Here is a tiny trained network, its code and every weight. The questions are about switching its units off for an input and a target symbol, where a switched-off unit gives its printed mean instead of its output.

import numpy as np


def w(rows, s, z=0):
    codes = np.array(rows[::2]) - 128.0
    scale = np.full(codes.shape[1], s)
    scale[-1] = z or s
    return codes * scale


def norm(h):
    return h / np.sqrt((h * h).mean(-1, keepdims=True) + 1e-5)


def f(y):
    return y / 2 * (1 + np.tanh(0.7978845608 * (y + 0.044715 * y**3)))


def softmax(a):
    e = np.exp(a - a.max(-1, keepdims=True))
    return e / e.sum(-1, keepdims=True)


def log_softmax(a):
    a = a - a.max(-1, keepdims=True)
    return a - np.log(np.exp(a).sum(-1, keepdims=True))


def net(x, mask):
    ids = ['αγεζηθλξπστφω'.index(c) for c in x.split()]
    T = len(ids)
    res = E[ids] + P[:T]
    u = 0
    for l in range(2):
        q, k, v = (norm(res) @ M[l].T for M in (Q, K, V))
        z = softmax(np.where(np.tri(T) > 0, q @ k.T / 4**0.5, -1e9)) @ v
        res = res + np.where(mask[u], z, O[l][:, -1]) @ O[l][:, :-1]
        u += 1
        y = f(norm(res) @ A[l][:, :-1].T + A[l][:, -1])
        res = res + np.where(mask[u : u + 4], y, B[l][:, -1]) @ B[l][:, :-1]
        u += 4
    return log_softmax(norm(res)[-1] @ U[:, :-1].T + U[:, -1])


Q, K, V, O, A, B = {}, {}, {}, {}, {}, {}
E = w([
[109,135,143,115,166,255,109,100,130],'α',
[181,145,114,229,142,168,181,137,104],'γ',
[89,100,67,212,70,166,124,125,134],'ε',
[165,99,110,185,104,103,208,77,102],'ζ',
[128,153,51,64,161,136,170,100,148],'η',
[145,153,172,194,140,116,129,136,175],'θ',
[78,78,91,107,99,86,77,137,237],'λ',
[76,192,83,174,78,86,121,55,181],'ξ',
[115,120,97,165,118,183,139,212,174],'π',
[153,182,42,127,93,161,156,218,236],'σ',
[92,115,222,154,118,139,181,116,188],'τ',
[157,87,185,191,79,39,135,60,145],'φ',
[174,140,124,129,175,174,165,205,158],'ω',
],0.016)
P = w([
[49,155,190,115,99,70,153,131,50],'0',
[93,158,134,98,68,140,113,179,131],'1',
[66,56,2,175,228,127,101,112,158],'2',
[114,137,141,97,54,125,144,131,144],'3',
[146,118,120,124,68,113,100,152,159],'4',
[79,58,14,178,235,130,112,93,155],'5',
[138,126,142,92,49,133,151,99,153],'6',
[166,100,112,130,65,99,98,133,173],'7',
[78,62,19,180,235,128,111,85,153],'8',
[163,118,140,78,47,155,156,66,169],'9',
[191,88,101,133,61,107,96,115,194],'10',
[83,63,26,176,236,132,112,83,151],'11',
],0.012)
Q[0] = w([
[70,101,103,156,252,103,121,72,164],'L0H1',
[102,78,85,120,129,135,176,109,123],'L0H1',
[156,131,118,175,211,63,151,111,122],'L0H1',
[153,122,132,111,64,89,105,130,162],'L0H1',
],0.016)
K[0] = w([
[10,155,147,116,204,45,68,171,2],'L0H1',
[64,28,82,89,101,120,156,88,42],'L0H1',
[97,153,131,167,197,32,117,190,64],'L0H1',
[223,98,108,116,79,103,107,64,221],'L0H1',
],0.0096)
V[0] = w([
[71,18,108,106,126,174,158,139,127],'L0H1',
[127,72,161,140,212,160,181,155,214],'L0H1',
[180,218,233,30,125,86,147,168,83],'L0H1',
[154,254,80,195,174,149,185,137,121],'L0H1',
],0.0078)
O[0] = w([
[87,174,130,56,191,123,162,167,46,242],'L0H1',
[54,128,183,222,174,116,132,247,146,251],'L0H1',
[234,189,135,158,165,172,85,84,173,52],'L0H1',
[140,149,92,162,131,89,241,127,201,252],'L0H1',
],0.011,0.0025)
A[0] = w([
[34,128,42,118,203,89,133,57,140,32],'L0N1',
[195,14,72,101,108,175,155,56,138,4],'L0N2',
[71,175,105,2,79,72,198,110,83,179],'L0N3',
[199,109,100,164,52,149,201,225,81,165],'L0N4',
],0.0083,0.0027)
B[0] = w([
[234,177,165,117,154,198,210,223,123,188],'L0N1',
[68,178,143,10,78,8,99,167,150,144],'L0N2',
[86,203,88,123,157,146,81,146,228,211],'L0N3',
[155,122,91,145,100,37,175,114,52,254],'L0N4',
],0.012,0.0068)
Q[1] = w([
[142,164,40,19,193,89,158,82,174],'L1H1',
[183,183,76,154,86,69,217,181,132],'L1H1',
[121,101,155,200,195,144,225,49,243],'L1H1',
[82,65,100,193,1,84,121,87,128],'L1H1',
],0.0088)
K[1] = w([
[133,252,80,126,126,131,64,64,126],'L1H1',
[121,176,115,160,119,82,188,159,105],'L1H1',
[136,168,185,155,108,113,114,60,168],'L1H1',
[151,74,102,108,92,129,152,146,175],'L1H1',
],0.016)
V[1] = w([
[168,167,170,101,90,1,124,189,183],'L1H1',
[105,181,81,115,183,143,142,150,42],'L1H1',
[155,33,6,143,139,120,64,185,131],'L1H1',
[175,168,71,106,164,146,105,172,105],'L1H1',
],0.0072)
O[1] = w([
[161,9,170,143,172,129,82,203,94,253],'L1H1',
[183,89,152,165,135,156,172,108,110,165],'L1H1',
[120,89,118,115,223,177,159,105,232,134],'L1H1',
[95,38,128,31,156,149,161,53,117,151],'L1H1',
],0.012,0.0073)
A[1] = w([
[26,82,20,81,66,81,94,89,120,2],'L1N1',
[131,126,63,102,61,102,10,88,198,37],'L1N2',
[200,95,161,255,78,137,151,142,91,117],'L1N3',
[234,91,55,104,175,145,191,167,108,131],'L1N4',
],0.0082,0.0035)
B[1] = w([
[219,79,126,168,125,162,88,159,86,154],'L1N1',
[112,137,152,189,251,108,178,98,88,149],'L1N2',
[144,103,93,63,143,204,141,125,133,209],'L1N3',
[108,112,184,144,114,102,95,96,136,255],'L1N4',
],0.017,0.01)
U = w([
[72,126,134,100,104,180,112,49,109,253],'α',
[176,151,96,130,90,129,219,94,85,162],'γ',
[173,129,50,111,113,169,75,159,66,114],'ε',
[203,143,92,79,145,59,111,142,63,88],'ζ',
[143,159,96,27,153,121,128,145,148,124],'η',
[163,134,126,194,111,190,64,98,191,125],'θ',
[93,102,132,79,191,142,10,113,114,72],'λ',
[130,153,91,181,184,95,129,97,101,128],'ξ',
[62,114,132,137,149,104,161,173,100,102],'π',
[152,121,141,129,56,86,136,109,201,139],'σ',
[144,147,218,95,75,121,55,159,119,161],'τ',
[116,111,216,121,107,101,59,47,116,203],'φ',
[202,106,201,97,148,191,157,158,104,60],'ω',
],0.013,0.007)

Each question gives the input, a string of symbols that net reads in full, and the target symbol t.
The units are the heads (4 rows each of Q, K, V and O) and the neurons (one row each of A and B). Each row of codes is followed by its name. A weight is (code - 128) times the scale printed after its matrix; where a second scale follows, it is the last column's (O, A, B and U).
mask holds one flag per unit, layer by layer, with each layer's heads first. A switched-off unit (its flag False) gives its mean, the last column of its rows in O or B, instead of its output. The means were averaged over made-up inputs and are rounded, as every weight is.
A unit's drop is (log p(t) with every unit on - log p(t) with that unit switched off) / (log p(t) with every unit on - log p(t) with every unit switched off).
The circuit of an input: a set's keep is (log p(t) with only the set's units on - log p(t) with every unit switched off) / (log p(t) with every unit on - log p(t) with every unit switched off). Starting from all 10 units, units are removed one at a time, each time the one whose removal leaves the highest keep (on an exact tie, the one counted first), for as long as the keep stays at least 0.8.
units of the circuit, in order: the units of the circuit, biggest drop first
most important unit: the unit with the biggest drop
top k neurons: the k neurons with the biggest drops, biggest first
k most important neurons of layer l: the k neurons of layer l with the biggest drops, biggest first
input γ ε α α σ σ σ ω π ω ω τ, target σ: units of the circuit, in order	(L0H1; L0N2)
input ε ω π, target η: most important unit	L0H1
input ε λ ε ξ ω ω, target η: units of the circuit, in order	(L0H1; L0N3; L0N2)
input ω λ θ α, target α: units of the circuit, in order	(L1H1; L0N1)
input α θ θ ω θ ξ π ξ γ ζ τ ε, target γ: top 2 neurons	(L0N1; L0N2)
input θ σ π, target ξ: units of the circuit, in order	(L0H1; L1N2; L1H1; L0N2)
input λ τ σ π τ π ω λ π ξ, target ξ: units of the circuit, in order	(L1N2; L0N3)
input γ π θ, target θ: top 3 neurons	(L0N4; L0N1; L1N3)
input θ σ λ θ π ω σ ε ω ε, target ε: top 2 neurons	(L1N1; L1N4)
input θ π φ ξ ω ε γ π ω θ η ε, target ξ: units of the circuit, in order	(L0H1; L1N2; L0N2)
input λ π η ω π τ ζ π ω ω θ ω, target α: units of the circuit, in order	(L0H1; L1H1)
input θ π ω π π π π τ θ ε, target ε: top 2 neurons	(L1N1; L0N3)
input η ω σ π ω σ ε ω ξ, target φ: 3 most important neurons of layer 0	(L0N1; L0N2; L0N3)
input σ ξ ε, target π: units of the circuit, in order	(L0H1)
input τ σ ω π ω σ, target ε: units of the circuit, in order	(L1H1; L0H1; L1N3)
input ξ γ ξ ω ζ ω, target ζ: units of the circuit, in order	(L0N2; L0H1; L1N2; L1N1)
input η α ξ π σ ξ ε τ π λ σ π, target φ: units of the circuit, in order	(L0H1; L1N4; L0N3; L0N2)
input σ τ ω τ τ π ω λ π ζ γ, target γ: top 3 neurons	(L0N4; L1N3; L0N3)
input σ π η γ, target γ: top 2 neurons	(L1N3; L0N4)
input π φ ε λ ω σ π π ω, target ω: top 2 neurons	(L0N1; L0N3)
input π τ λ π π π θ θ π σ π φ, target ω: most important unit	L0N1
input θ ξ ε ω ω π ω ε τ, target ξ: top 2 neurons	(L1N2; L0N2)
input π π σ θ ω π π π θ, target ω: 2 most important neurons of layer 0	(L0N1; L0N3)
input γ π ε σ ξ ξ, target σ: top 2 neurons	(L0N1; L0N2)
input θ σ σ π ω σ τ α π γ θ φ, target ξ: 2 most important neurons of layer 1	(L1N2; L1N4)
input τ λ σ, target ε: 2 most important neurons of layer 0	(L0N3; L0N2)
input π π ξ θ τ σ τ τ, target τ: most important unit	L1H1
input π τ α ε π α ξ τ ζ π λ σ, target ω: top 2 neurons	(L0N1; L1N4)
input ε λ π ε σ, target σ: top 2 neurons	(L1N2; L1N4)
